Each row of numbers belongs to one of the things below and depends on some of the facts about them. Some rows are named. Which thing is each other row?

Facts:
bedo γ daro,mepun,studrak
beskikor γ livil
bofir γ breke,nolistuk,pema
boru γ pema
boski γ boru
braflik γ femal,skostezak
braplu γ livil,gruza
breke γ kligrik,pema
brelu γ gruza
bruflivo γ sotesem,stovi
bugron γ livil,pema
bunim γ logol
bupes γ sotesem,gudrol,plusuk,runom,pema
danon γ pema
demis γ dregruklom,vomo
derizen γ rubro,trulir,femos,lape
detri γ trubem,drosko,pema
dratron γ mepun,pema
dregruklom γ mepun
droflavem γ pema
dronu γ sotesem,pema
droplun γ vaka
drosko γ mepun,pema
drukler γ ketri,vaskan
duskur γ rodro,nolistuk
fiflol γ breke
fitustun γ rirel
flagrumok γ flima
flibri γ sotesem,flima,nolistuk
flima γ pema
flinor γ plunebrun,grezako
futra γ sketrum,nolistuk,tusko,pema
gazo γ flagrumok,pema
gita γ grinim,gritrem,vaskan
gratel γ runom,pema
grezako γ pema
grinim γ pema
gritrem γ mepun,runom
gromi γ bunim,bugron
gromo γ plobo,trubem,nolistuk
grusto γ plobo
gruza γ bunim
gudrol γ pema
guga γ radin,livil,runom
kegro γ logol,pema
ketri γ stovi,susku,grinim
kistam γ dregruklom,plepor,doflos,pema
kitram γ mepun,pema
klagumol γ skitri,pema
kligrur γ veva
kluri γ pema
lape γ plizol,pema
liplus γ boru,bofir
livil γ pema
lodak γ logol,kligrik,pema
logol γ pema
lubrik γ nipar,zemuk
mepun γ pema
mizem γ flima,vaskan
moskel γ fitustun,lodak,kligrik
mulim γ liplus
navuvol γ flagrumok,stovi
neskubrum γ flibri,trubem,vaka
nipar γ trubem,skitri
nofitul γ livil
nolistuk γ bunim
nutre γ pluzi
pime γ pema
plamil γ bunim,grusto
plizol γ mepun,nolistuk
plobo γ mepun,stibrustar,plizol
ploflol γ bunim
ploskun γ danon
plunebrun γ pema
plusuk γ grinim
pluzi γ flima
pokom γ pema
pufa γ vaskan,pema
radi γ kluri,pema
radin γ logol,trubem
rero γ kligrik
ridek γ skuni,navuvol
rirel γ radin
ristoken γ logol,sotesem,gudrol,lodak
robi γ trubem
rodro γ trubem,pema
rubro γ lodak
saplizel γ pafli
skiflem γ mepun
skistis γ kistam
skitegros γ pafli,robi
skostezak γ sustes,ristoken,dratron,navuvol
skuni γ trubem,flima
sogi γ vaka,pema
sotesem γ trubem,pema
stabi γ livil,flima
stason γ nolistuk
stibro γ pokom,runom
stibrustar γ mepun,pema
stikin γ rodro,robi,pema
stobro γ mepun,stibrustar
stofun γ daro
stovi γ mepun,bunim,pema
studrak γ flibri,pokom,pema
susku γ trubem
terus γ rodro,duskur
tredul γ trubem,sebras,pema
trirus γ pema
trodran γ bofir
trubin γ nofitul
trulir γ mepun,lifegu,droplun,tusko
verila γ grezako
veva γ stovi
zemuk γ logol
zosos γ livil,tusko
zufluk γ memor,flagrumok,rodro,pema
Φ 839 <- bedo,braflik,breke,bugron,derizen,drosko,duskur,femos,flima,grezako,gudrol,klagumol,lelar,lifegu,liplus,lodak,pafli,ristoken,robi,skistis,stovi,tredul,trubin
Φ 507 <- beskikor,boru,bupes,danon,demis,demogrel,doflos,dronu,drukler,fitustun,flinor,gita,grusto,kegro,kitram,kligrik,logol,moskel,navuvol,nolistuk,nutre,pime,plepor,plizol,plunebrun,pluzi,pokom,radi,ridek,sketrum,skiflem,skitegros,skostezak,susku,sustes,trirus,trulir,vaka,vaskan,verila,veva,zemuk
Φ 72 <- bofir,boski,braplu,brelu,daro,denos,detri,droflavem,femal,gazo,gratel,gromi,kistam,kligrur,memor,mepun,mulim,nipar,ploskun,pufa,rirel,runom,sebras,skuni,sogi,stibrustar,stikin,trodran,trubem,vomo
Φ 965 <- bruflivo,droplun,flibri,futra,gritrem,gromo,guga,ledri,livil,pema,plobo,plusuk,radin,rodro,rubro,saplizel,stofun,studrak,terus
Φ 223 <- bunim,dratron,fiflol,gonidri,grinim,gruza,ketri,kluri,lape,lubrik,mizem,neskubrum,nofitul,plamil,stabi,stason,stibro,stobro,tusko,zosos
Φ 182 <- dregruklom,flagrumok,ploflol,rero,skitri,sotesem,zufluk

Some rows with their names:
[ 23.7  33.9   7.5  30.0 -25.9  23.0  19.8   2.4 -29.8  -5.8  16.2 -34.0
  -9.9   5.0  34.7  59.8   9.2   5.0 -16.9   5.7  -5.2 -26.3 -12.8 -11.2
  33.1   3.7   1.1 -19.7  -1.7  16.5  -8.0  39.2]: ploflol
[  8.8  28.3   5.9  10.7 -32.3  30.3  18.5  11.9 -27.9  13.4  16.2 -42.4
  -5.6   8.4   5.2  33.5  -0.1  16.5 -20.1 -14.2  -5.9  -1.2 -17.1 -18.8
  32.8  -5.1 -10.4  -7.1  16.7   9.8   2.5  50.2]: plusuk
[  6.0  42.1  10.4  37.7 -11.1  27.8   2.1   5.5 -26.4  15.5  18.6 -17.2
  -2.2  -3.2  15.4  26.7  -0.5   3.6 -10.3   2.3  -6.5  -7.9 -17.6 -12.9
  11.2   6.3 -19.0  -6.0  -2.8  24.0   3.9  54.4]: drukler
[ 18.7  27.0  -1.0  31.1 -35.9  23.1  19.2   9.3 -37.3   0.9   6.3   3.1
 -10.6   1.5  25.4  31.5   4.1  24.2  -2.8   3.0  13.6   3.9 -18.2 -21.0
  44.9 -19.4 -12.0   1.0  -2.4   2.1  16.9  40.3]: breke
[ 12.5  32.9  -1.2  12.9 -17.1   7.0  16.7  14.4 -12.3  -0.5  27.2 -22.5
   7.3  12.2   6.2  37.9  13.9  11.1   0.1 -11.6  21.4  -9.9 -38.7 -11.4
  11.9   7.4  -2.4 -28.0  -0.6  11.2   7.5  48.8]: zosos
[ 16.0  35.5  -1.3  27.3 -34.9  11.2  37.7   7.9 -21.4   3.0   5.5  13.6
  -3.0   1.8  17.2  36.9   2.2  13.1  -5.4  -0.3  29.3   0.4 -26.9 -16.5
  37.7 -12.3   1.4  -0.4   5.1  -6.4  24.3  39.6]: bugron
[ 15.1  37.5   1.9  13.2 -44.9  24.6  16.8  13.3 -27.7   4.0  12.2 -69.6
  -4.1  12.5  19.7  23.0  -6.3   1.2 -19.7  -4.6  -1.7   8.5 -13.2 -13.2
  30.9  -1.6 -11.8  -5.6  12.1   6.2  14.7  63.0]: radin
[ 13.4  17.7   3.5  31.9   4.6  28.2   2.0   5.1 -30.9   4.9  25.6 -15.1
  -8.5  -4.5   9.1  25.2   1.7 -12.1 -13.9   0.6 -12.4 -18.8 -11.5  -6.3
  18.3  17.5 -17.0   0.7   1.1  23.7   6.7  34.5]: plizol
[  4.7  10.0   2.7  23.6 -16.9   5.9  20.7   5.1 -22.5  -4.5  31.4 -11.5
 -16.7 -15.5  15.2  14.5   7.3  -6.6  -2.3 -19.6 -19.5 -23.5 -20.0 -25.4
  48.0  -6.7 -27.0 -13.2   1.2  14.1  22.2  27.0]: stibrustar
[ 13.0  31.0   1.7  29.5 -28.7  20.1  19.8  15.3 -26.0   4.0  14.7  -4.4
  -7.7  18.0  19.3  37.3   7.6  15.8 -14.4   9.1  21.2  -6.4 -17.1 -24.8
  34.7  -7.9  -4.7  -0.5   4.2   3.7  25.8  43.7]: trubin
[ 14.5  18.0  -7.2  21.2 -12.0  17.3   1.7  19.9 -26.9 -12.7  22.0 -31.7
  -5.8   8.7   8.8  45.0  14.3  11.1  -6.3 -11.8  15.6 -11.6 -29.4   0.7
  21.7  10.9  -7.5 -23.9  -4.7  20.8   0.2  43.3]: stason
[ 13.8  38.3   4.6  37.4 -19.2  25.6  13.1  -5.2 -33.2   9.2   4.5  -2.3
  -5.2 -24.5  19.1  20.3  -7.3   4.7   3.5  -8.9  -8.7   2.9 -24.5  -2.8
  20.9  -4.0 -21.3  -2.6  -5.5  16.2   1.0  49.4]: boru
[ 12.7  22.4  -1.4  35.9 -31.4  26.9  16.2   0.0 -37.1  -7.9  -6.3  13.2
 -17.8   5.1  19.6  35.8  -6.0  41.1  -5.8 -12.2  11.3  -0.9 -31.3 -17.6
  41.6 -25.2 -21.3   8.5   2.9  12.4  20.3  41.1]: flima
[  8.2  42.3   8.8  37.8 -12.1  25.5   5.5   5.5 -27.5  14.8  17.4 -16.4
  -2.7  -6.0  15.0  26.3  -0.8   0.9  -8.9   3.0  -5.4  -6.4 -17.2 -10.5
  12.4   6.0 -17.3  -4.8  -3.2  22.6   5.2  53.3]: flinor
[  7.7  43.5   9.7  37.3  -6.6  30.3   0.5   4.1 -26.3  15.2  19.6 -20.1
  -3.5  -0.1  15.8  25.7   0.1   4.3 -11.4   6.1 -11.0  -8.2 -16.6 -13.9
  17.4   6.7 -22.1  -6.2  -4.8  24.7   2.1  50.4]: veva
[ 19.7  23.5  -4.4  32.4 -38.3  19.3  18.0  11.8 -37.9  -7.5   3.4  -8.0
 -14.2   8.6  28.6  29.2  -2.4  14.7  -6.3  -0.5  21.3   0.5 -17.8 -14.8
  36.1 -13.6 -10.1   5.9   1.7   5.3  33.5  47.0]: tredul
[ -5.9  34.4   8.8  35.7 -26.0   6.2  13.8  17.5 -16.6   1.8  28.0 -25.0
 -12.8  -2.7  15.5  32.4  12.5   1.7 -17.9  -9.7  -4.0 -21.8 -19.9 -23.5
  39.8  -2.3 -23.5 -20.6   1.1  22.1  17.9  42.9]: kligrur
[  9.1  20.2   7.3  10.7 -38.5  31.8  12.9  26.3 -36.8  24.4  23.1 -40.9
  -9.6  -1.1   8.7  38.2   4.4  11.6 -14.6 -19.3   1.3  -3.8  -6.3 -20.1
  18.5 -10.6   1.7 -12.3  17.5  11.9   5.3  54.1]: ledri
[ 13.3  20.0   0.4  14.8 -23.7  14.0  -0.6  27.6 -30.1   7.4  34.3 -25.1
  -2.0   3.1  15.2  39.1  20.2  13.1   5.8 -16.4  19.4 -11.7 -21.7 -15.0
   3.1  -0.8   2.0 -30.9  -3.3  18.9   6.1  52.1]: tusko

Name these rows:
No name comes twice in this set of rows, the named rows included.
[ -1.3  28.4   4.2  35.8 -31.3   3.7  18.8  13.2 -21.5  -6.1  17.2 -18.7
 -15.7 -14.7  18.2  27.9   4.6  -1.0  -8.6 -19.8  -2.6 -15.4 -24.1 -15.8
  41.7 -10.3 -25.7 -16.7   1.0  17.8  20.6  43.5]  stikin
[ -2.2  29.1   7.6  33.3 -30.0   4.4  17.5  12.8 -20.2  -0.1  22.9 -15.9
 -14.5 -12.8  16.4  26.8   9.1   1.5  -8.8 -16.9  -6.7 -18.0 -22.2 -20.3
  41.5  -9.2 -23.4 -18.8   0.0  17.4  16.4  41.0]  kistam
[  5.9  53.6  10.6  32.7 -11.2  16.4  21.8   4.0 -13.3  19.8  17.8  -8.0
   6.4  -3.8   7.9  29.9  -1.1  -7.1 -10.9   2.1   6.2  -9.4 -25.2 -10.8
   5.8  12.1  -7.2  -8.5   4.0  12.7   8.8  52.8]  beskikor
[ 14.2   9.7   3.4   0.0 -20.8  28.6  20.9   9.8 -28.6  14.2  30.3 -40.5
  -6.2   9.7   1.5  23.0   2.1   5.2 -16.4 -13.5 -14.9 -10.3 -12.5 -25.8
  31.2  -1.2  -9.0  -4.3  18.0   6.9  10.2  37.8]  gritrem
[ 24.4   6.4  -8.9   8.3 -12.4  15.7   9.8   2.3 -28.9 -11.4  29.2 -16.4
  -2.8  -0.3  11.6  18.3  11.3  13.6  14.9 -18.5  -3.0  -7.3 -33.9 -12.1
  26.3  -1.4 -14.4 -18.4  -7.5  11.9   7.3  36.3]  dratron
[  9.4  31.6  -1.5  16.7 -13.6  11.0  12.6  10.5 -12.8  -4.6  21.6 -20.4
   2.8  16.2   4.5  38.7   9.4  23.3  -3.6 -16.0  18.3 -11.6 -43.5 -13.0
  10.8   5.3  -8.5 -25.2  -0.3  19.1   8.5  51.2]  stabi
[ 15.9  22.8  -7.9  19.1 -20.9  13.3   0.0  15.2 -27.1 -14.7  21.1 -39.8
  -4.6  14.8  15.9  33.0   7.4  12.5  -2.1 -14.6  15.2  -8.5 -31.1  -5.9
  11.5   5.6 -12.4 -20.6  -5.2  21.4  13.4  56.5]  neskubrum
[  8.3  48.6  10.8  36.1 -13.5  26.8   1.7   4.7 -26.6  18.5  20.7 -22.2
   0.4  -3.4  18.6  20.8   1.6   3.9  -7.6   9.4 -10.7  -3.9 -15.9 -14.7
  14.8   3.5 -20.0  -9.0  -7.4  20.5   1.9  55.0]  moskel
[ 24.1   7.9  -4.6  21.7 -23.5  20.7  21.2   3.6 -36.6  -4.0  16.4   5.5
 -13.5   4.8  20.5  20.6   2.2  13.1  -0.8   0.0   4.8  -4.8 -16.3 -23.7
  43.7 -14.0 -10.6   5.1   2.0   1.5  28.2  28.1]  drosko
[  4.7  42.7  11.6  38.5  -6.0  30.3  -1.6   1.6 -27.1  14.6  17.9 -18.3
  -4.1   0.5  13.4  25.5  -0.6  12.2 -11.5   3.5 -12.3  -8.3 -19.5 -16.1
  15.7   5.1 -25.1  -4.9  -4.1  26.5   1.0  51.9]  navuvol

Now the same things, written a new way:
Some things and their rows:
[  4.5  19.1 -32.9  -1.8  -3.8   6.6 -17.3 -16.5  -7.6  10.3 -29.2   7.9
   7.6]: liplus
[-10.9  70.6 -10.4   8.7   4.2 -18.6 -18.0 -55.8 -31.0  26.0   6.2 -46.5
 -13.3]: nolistuk
[  5.6  16.1 -28.1 -17.4  21.3  24.1  -7.4 -15.2  -0.9   8.6  -7.5  -6.4
 -12.8]: ploskun
[-27.9  -9.9 -16.4  -3.8  22.1 -36.1  -2.7  10.7  -5.6 -19.5   2.8 -15.6
   2.9]: flagrumok
[-15.2  28.5   5.1  27.0  27.8  19.5  12.9 -27.7 -29.5 -17.9   5.0 -14.4
   9.7]: beskikor
[ -5.8  -3.3 -18.8   8.1  45.9  -6.2 -10.2  -8.1  14.0 -19.5  -8.5  21.3
  31.9]: stabi
[  1.7   8.2 -29.1 -14.8  28.2  38.6  -7.8 -19.0  -2.8   1.6   0.1   6.5
   6.0]: braplu
[ 20.9  29.2 -20.4   2.0  22.6  11.2  16.0 -33.5  17.1  34.3 -29.9 -13.3
  -6.5]: stibrustar
[ -6.2  61.1   1.8  33.4  12.4 -21.7   8.3 -54.5 -18.9  27.9  -7.0 -36.7
   1.8]: plizol
[ -0.6  38.0   9.1  28.3  18.1  -4.9  33.6 -23.0 -12.9  -0.1 -23.1 -38.3
 -19.9]: pokom
[-15.9 -21.7 -23.6  13.2  26.9   2.6  28.6  13.0  45.4  11.2 -16.6  10.5
  28.2]: livil
[  5.1  -1.1 -28.3  10.3   6.6 -17.8  25.5   6.2   6.3   4.2 -62.3  -1.3
   4.2]: flima
[ 11.9  14.5 -24.1 -11.4  22.3  23.5   9.6 -13.9   9.9  12.0 -20.5 -10.8
 -14.5]: gratel
[ 14.4  16.9 -28.4   6.0  -7.1   9.4  -0.7 -11.2   5.5  18.0 -42.6   4.1
   0.4]: klagumol
[-16.0  37.1   0.9  21.9  16.3  -3.6   8.1 -24.4 -27.5  -7.0  -1.5 -30.7
 -13.7]: ridek
[ -5.4  38.3   5.2  26.4  14.8  -4.1  23.5 -22.5 -15.9  -1.8 -17.7 -37.7
 -19.0]: dronu
[-15.1   1.4 -22.0  -4.7  -8.4  -9.3 -13.2  26.4  24.4   5.9 -10.1 -16.0
 -13.9]: sotesem
[  5.7  11.7 -32.8 -12.9  10.6  24.7   1.0   2.7  19.1  18.1 -26.4  -8.5
 -19.8]: detri
[  2.3  32.6  17.2  33.8   7.9  21.2  12.7 -43.3 -31.7  -0.5  24.7 -20.7
 -29.2]: plepor

Name these rows:
No name comes twice in this set of rows, the named rows included.
[ 19.4  31.1 -27.7 -13.3 -11.6  23.1 -23.3 -16.0  -4.1   8.0 -30.8  -6.7
 -17.9]  lodak
[-23.6  -8.1 -41.2   4.2  -4.8 -21.2   5.0  35.0  64.0  38.2 -26.9  -4.7
  -4.5]  rodro
[ 12.1  28.5 -29.6   7.7  -7.5   4.5 -14.1 -28.0  -1.5  26.4 -31.4  10.3
  12.1]  bedo
[  7.8  15.4 -36.4   4.4 -18.3  11.7  -8.7   4.4  13.0  21.3 -46.2   8.7
  -2.3]  tredul
[  6.5 -12.5 -11.7  19.2   6.0  -4.6  35.1  -1.8  49.4  33.4  -7.3  -5.5
 -20.0]  pema
[ 25.7  33.2 -17.5   6.0  22.9   7.0  24.6 -38.1  21.7  42.4 -38.0 -16.2
  -4.6]  mepun
[ 18.5   7.5 -14.2  -3.0  14.5  47.8  -1.7 -32.2  -5.3  10.5  19.5   6.3
 -24.3]  runom
[  4.0  18.7 -31.3 -19.9  20.9  26.0 -12.9 -22.0  -2.3  10.1  -3.0  -5.4
  -8.9]  brelu
[  7.0  -0.9 -31.6  -6.9 -12.5  48.1 -15.0  11.2  19.8  22.8   2.0  11.7
 -37.5]  trubem
[ 16.0  19.3 -27.4   2.5  -4.2   6.9  -2.9 -13.4   1.6  14.4 -41.7   1.2
  -3.8]  breke

The same things again, as new rows of numbers:
Named rows:
[ 13.9   1.1  -2.9  19.9  -2.1  -6.5  14.5  11.4 -19.1   3.3 -31.8  -8.5
   6.2]: pokom
[ 14.3   1.4  -3.2  20.4  -0.9  -2.9  15.7  11.4 -17.8   3.1 -31.2 -10.5
   7.9]: plunebrun
[ 14.7  -6.4   8.9  19.2  -0.5   6.3   8.4  -5.6 -23.1   0.5 -42.0  -1.4
   3.8]: femos
[ 18.4 -10.6   0.5  21.1   7.2   6.1  -0.9  -2.5 -17.2   5.1 -36.1 -14.6
  13.4]: ristoken
[ 17.3 -12.1   9.3  35.4  -1.9   8.4   6.5  12.0 -32.0  -6.5 -27.1 -16.5
  15.0]: skitegros
[ 14.2  -5.5   6.2  20.6 -22.4   8.4  10.2   3.9 -34.6  -1.3 -18.0  -3.6
 -11.7]: vomo
[ 41.5  -8.3   8.7  16.7   6.9  -6.0  -7.6  -1.1  -8.7   5.1 -38.2 -20.4
  -2.6]: bruflivo
[ 17.0  -7.2   3.5  18.3   3.4   4.7   5.5  -1.8 -15.8   3.2 -38.3 -11.3
   9.9]: liplus
[ 11.1   1.6   4.4  24.2 -12.1   0.3  18.7   4.0 -26.8   1.0 -32.0  -7.3
   7.4]: sustes
[ 14.9  -4.9  -1.1  21.5   3.8   7.6   8.9 -11.1 -18.5   9.6 -40.8  -5.9
  14.2]: lodak
[ 14.9  -0.9  -1.0  19.9  -0.6  -2.5  10.1  11.2 -16.0   2.7 -25.7 -16.6
  10.3]: trirus
[ 41.1  -4.3  -4.2  12.3  -3.6  -5.1  -2.5  -5.4  -5.6   3.5 -46.2 -13.7
  -3.3]: plusuk
[ 10.9  -6.8   0.6  23.2  -8.9  10.8   4.7  -0.7 -44.3  10.3 -19.4 -13.7
   6.2]: rirel
[ 15.7  -6.3 -11.0  13.7 -15.2   6.0  -0.5  11.7 -27.7  -2.4 -16.6 -22.6
   4.1]: pufa
[ 17.5  -4.8   2.6  15.4  -8.4   3.7   6.0  11.4 -27.8   5.1 -11.0  -8.6
 -10.7]: stibrustar
[  7.0   0.4  -4.6   0.9 -19.8  -3.2   8.1   4.1 -34.5  -1.4 -26.3 -13.5
  14.1]: nofitul
[ 46.0  -5.9   2.6  17.7   8.4  -6.3  -1.4  -3.4 -14.4   9.7 -47.4  -9.8
  -7.9]: rodro
[ 33.1 -14.4   9.4  14.3  13.4 -14.1  -1.5 -18.1 -27.1  -6.5 -32.8 -18.1
  -5.8]: ploflol
[  4.4  -1.9  10.6  12.1 -12.0   1.1   3.2   4.5 -42.7   4.7 -17.7 -20.9
   4.5]: brelu

Which thing is each row?
No name comes twice in this set of rows, the named rows included.
[ 32.9   7.3  -3.9   1.6  -8.8 -11.2   6.5  -9.2 -19.5   7.7 -59.3  -8.4
  -8.1]  livil
[ 10.9   6.2   4.0  22.2   1.0  -2.5  21.6   3.4 -33.1  13.2 -34.5  -4.8
   7.3]  logol
[ 22.8 -10.3   4.9  17.1   8.5   2.3  -1.0   8.0 -11.8   0.7 -35.8  -6.9
  -1.4]  drosko
[ 39.9 -13.8 -16.4   8.2   0.7 -12.7  -1.6 -15.4 -26.1 -11.1 -47.3 -10.5
 -10.9]  flagrumok
[ 19.4 -14.3   3.3  20.5  -2.2   8.6   1.8   3.2 -10.3  -6.4 -36.2  -6.3
   2.6]  skistis
[ 14.9  -6.5   7.6  11.6  -5.3   0.8   7.9   9.3 -24.8   2.2 -13.6  -8.7
   7.7]  lape
[ 15.3 -12.5   4.0  22.2  -5.4   8.6   0.2  -1.7 -17.2  -7.9 -37.6 -14.9
  11.4]  braflik
[ 12.7 -13.1  12.9  23.8   2.2   6.1  -0.6   0.9 -11.2  -4.1 -30.5 -16.7
  10.4]  derizen
[ 35.3  -3.9   2.1  14.9  -2.5  -4.8  -7.9  -4.2  -6.9  -0.1 -42.0 -25.7
   5.7]  guga
[ 12.9  -0.9   3.6  23.1   0.6  -4.6  10.6  11.3 -16.5   3.7 -24.3 -19.1
  16.0]  kegro
[ 41.2 -22.2 -11.5  17.0   6.7 -10.7 -12.5  -9.6 -14.0 -14.0 -34.5 -23.8
  -2.9]  zufluk
[  8.5  -7.8   2.3  19.9 -24.9  12.0   8.2   0.8 -42.6  -3.3 -21.4 -12.4
   0.8]  denos

